Below is a small trained network, with its code and all its weights. Each question gives an input and a class and asks what happens when units are switched off, that is, made to give their printed mean instead of their output.

import numpy as np


def w(rows, s, z=0):
    codes = np.array(rows[::2]) - 128.0
    scale = np.full(codes.shape[1], s)
    scale[-1] = z or s
    return codes * scale


def norm(h):
    return h / np.sqrt((h * h).mean(-1, keepdims=True) + 1e-5)


def f(y):
    return y / 2 * (1 + np.tanh(0.7978845608 * (y + 0.044715 * y**3)))


def log_softmax(a):
    a = a - a.max(-1, keepdims=True)
    return a - np.log(np.exp(a).sum(-1, keepdims=True))


def net(x, mask):
    res = np.array(x, float).reshape(1, 5) / 4 @ E
    u = 0
    for l in range(4):
        y = f(norm(res) @ A[l][:, :-1].T + A[l][:, -1])
        res = res + np.where(mask[u : u + 3], y, B[l][:, -1]) @ B[l][:, :-1]
        u += 3
    return log_softmax(norm(res)[-1] @ U[:, :-1].T + U[:, -1])


A, B = {}, {}
E = w([
[147,118,190,161,82,182,151,162,220,176],'x0',
[21,153,154,118,254,106,116,128,159,223],'x1',
[29,90,160,93,82,228,146,118,48,134],'x2',
[49,182,104,205,102,111,203,241,136,52],'x3',
[123,140,107,117,129,143,103,135,150,120],'x4',
],0.0065)
A[0] = w([
[223,81,85,140,55,134,173,123,137,74,41],'0.n0',
[231,176,106,132,162,45,157,125,201,107,4],'0.n1',
[153,118,185,153,83,183,181,138,255,169,11],'0.n2',
],0.0057,0.0044)
B[0] = w([
[117,208,186,85,113,105,74,151,112,114,255],'0.n0',
[81,35,142,212,138,171,84,111,109,68,242],'0.n1',
[155,197,103,174,191,198,185,9,124,97,227],'0.n2',
],0.011,0.0022)
A[1] = w([
[38,91,158,102,90,220,141,109,31,160,68],'1.n0',
[119,143,1,72,202,27,128,67,3,23,5],'1.n1',
[247,67,184,82,130,129,82,13,114,183,63],'1.n2',
],0.005,0.0033)
B[1] = w([
[125,63,172,167,103,126,82,79,162,11,203],'1.n0',
[188,189,166,173,195,218,220,53,110,185,225],'1.n1',
[94,117,15,104,96,102,152,254,175,215,253],'1.n2',
],0.0086,0.0037)
A[2] = w([
[199,128,128,188,207,3,107,126,177,130,6],'2.n0',
[58,150,213,106,217,80,124,122,190,164,51],'2.n1',
[115,177,92,176,115,130,229,220,144,94,34],'2.n2',
],0.0067,0.0019)
B[2] = w([
[29,26,225,185,75,187,118,133,122,28,211],'2.n0',
[255,225,192,75,27,56,74,132,61,85,253],'2.n1',
[128,72,90,49,189,51,147,97,129,208,241],'2.n2',
],0.0084,0.0037)
A[3] = w([
[58,115,77,119,155,2,251,203,123,81,11],'3.n0',
[206,171,178,144,104,181,206,121,223,165,4],'3.n1',
[222,229,192,91,42,98,77,179,66,92,20],'3.n2',
],0.0052,0.0024)
B[3] = w([
[155,121,51,72,112,152,92,152,187,191,200],'3.n0',
[166,149,178,113,167,169,170,66,4,170,156],'3.n1',
[79,255,164,44,94,11,119,123,103,97,254],'3.n2',
],0.0096,0.0038)
U = w([
[119,212,195,89,57,42,96,144,101,98,64],'0',
[63,9,184,194,114,166,85,130,132,47,248],'1',
[165,190,148,158,200,192,202,65,94,167,123],'2',
[123,76,49,66,114,72,118,191,150,218,62],'3',
],0.013,0.0011)

Each question gives the input, the list of numbers given to net, and the class t.
The units are the neurons (one row each of A and B). Each row of codes is followed by its name. A weight is (code - 128) times the scale printed after its matrix; where a second scale follows, it is the last column's (A, B and U).
mask holds one flag per neuron, layer by layer. A switched-off neuron (its flag False) gives its mean, the last column of its row in B, instead of its output. The means were averaged over made-up inputs and are rounded, as every weight is.
A unit's drop is (log p(t) with every unit on - log p(t) with that unit switched off) / (log p(t) with every unit on - log p(t) with every unit switched off).
The circuit of an input: a set's keep is (log p(t) with only the set's units on - log p(t) with every unit switched off) / (log p(t) with every unit on - log p(t) with every unit switched off). Starting from all 12 units, units are removed one at a time, each time the one whose removal leaves the highest keep (on an exact tie, the one counted first), for as long as the keep stays at least 0.8.
circuit, biggest first: the units of the circuit, biggest drop first
unit that matters most: the unit with the biggest drop
k most important neurons: the k neurons with the biggest drops, biggest first
k most important neurons of layer l: the k neurons of layer l with the biggest drops, biggest first
drop of u: that unit's drop, to one decimal
input [-6,4,3,4,8], class 2: circuit, biggest first -> (1.n1)
input [2,-6,-7,-1,-4], class 1: 3 most important neurons -> (0.n1, 2.n1, 2.n0)
input [6,-4,3,-2,-8], class 2: 2 most important neurons -> (0.n2, 2.n1)
input [-5,8,7,-8,-7], class 0: 2 most important neurons -> (2.n1, 0.n1)
input [2,-5,-1,6,-1], class 3: 3 most important neurons -> (2.n2, 2.n1, 3.n0)
input [-6,4,-7,-3,-4], class 1: 2 most important neurons -> (2.n0, 0.n1)
input [5,5,6,4,1], class 1: 3 most important neurons -> (1.n0, 0.n0, 3.n2)
input [-4,6,-1,7,5], class 3: 3 most important neurons -> (2.n2, 0.n0, 3.n0)
input [-2,1,-5,7,2], class 3: 3 most important neurons -> (2.n2, 3.n0, 1.n0)
input [-4,8,-2,-8,-3], class 0: 2 most important neurons -> (2.n1, 2.n2)
input [2,-4,7,1,-1], class 1: 2 most important neurons -> (2.n1, 1.n0)
input [-1,8,-8,-4,1], class 0: 3 most important neurons -> (2.n1, 1.n0, 3.n2)
input [-6,-2,1,6,0], class 2: 2 most important neurons of layer 1 -> (1.n1, 1.n2)
input [-5,-3,-3,6,8], class 3: circuit, biggest first -> (2.n2)
input [7,-4,-3,-7,3], class 2: 2 most important neurons of layer 2 -> (2.n2, 2.n1)
input [-5,2,5,5,7], class 1: 3 most important neurons -> (1.n0, 1.n2, 0.n2)
input [-6,-5,7,4,-8], class 1: 2 most important neurons -> (2.n1, 1.n0)
input [1,5,6,-8,-3], class 3: 3 most important neurons -> (1.n2, 2.n0, 0.n1)
input [-1,-3,4,-1,5], class 1: 2 most important neurons -> (1.n0, 2.n1)
input [-7,4,4,3,-8], class 2: unit that matters most -> 1.n1
input [-2,3,7,-7,-2], class 1: 2 most important neurons of layer 3 -> (3.n0, 3.n2)
input [-5,-1,-1,2,-8], class 2: drop of 1.n1 -> 1.1
input [2,7,-3,-5,3], class 0: drop of 2.n1 -> 3.1
input [6,-1,-4,3,-7], class 2: drop of 0.n2 -> 1.6
input [-4,0,-3,6,-6], class 3: drop of 1.n0 -> 0.0
input [2,3,2,-4,5], class 3: 2 most important neurons of layer 1 -> (1.n2, 1.n1)
input [-5,1,-4,-7,6], class 3: unit that matters most -> 1.n2
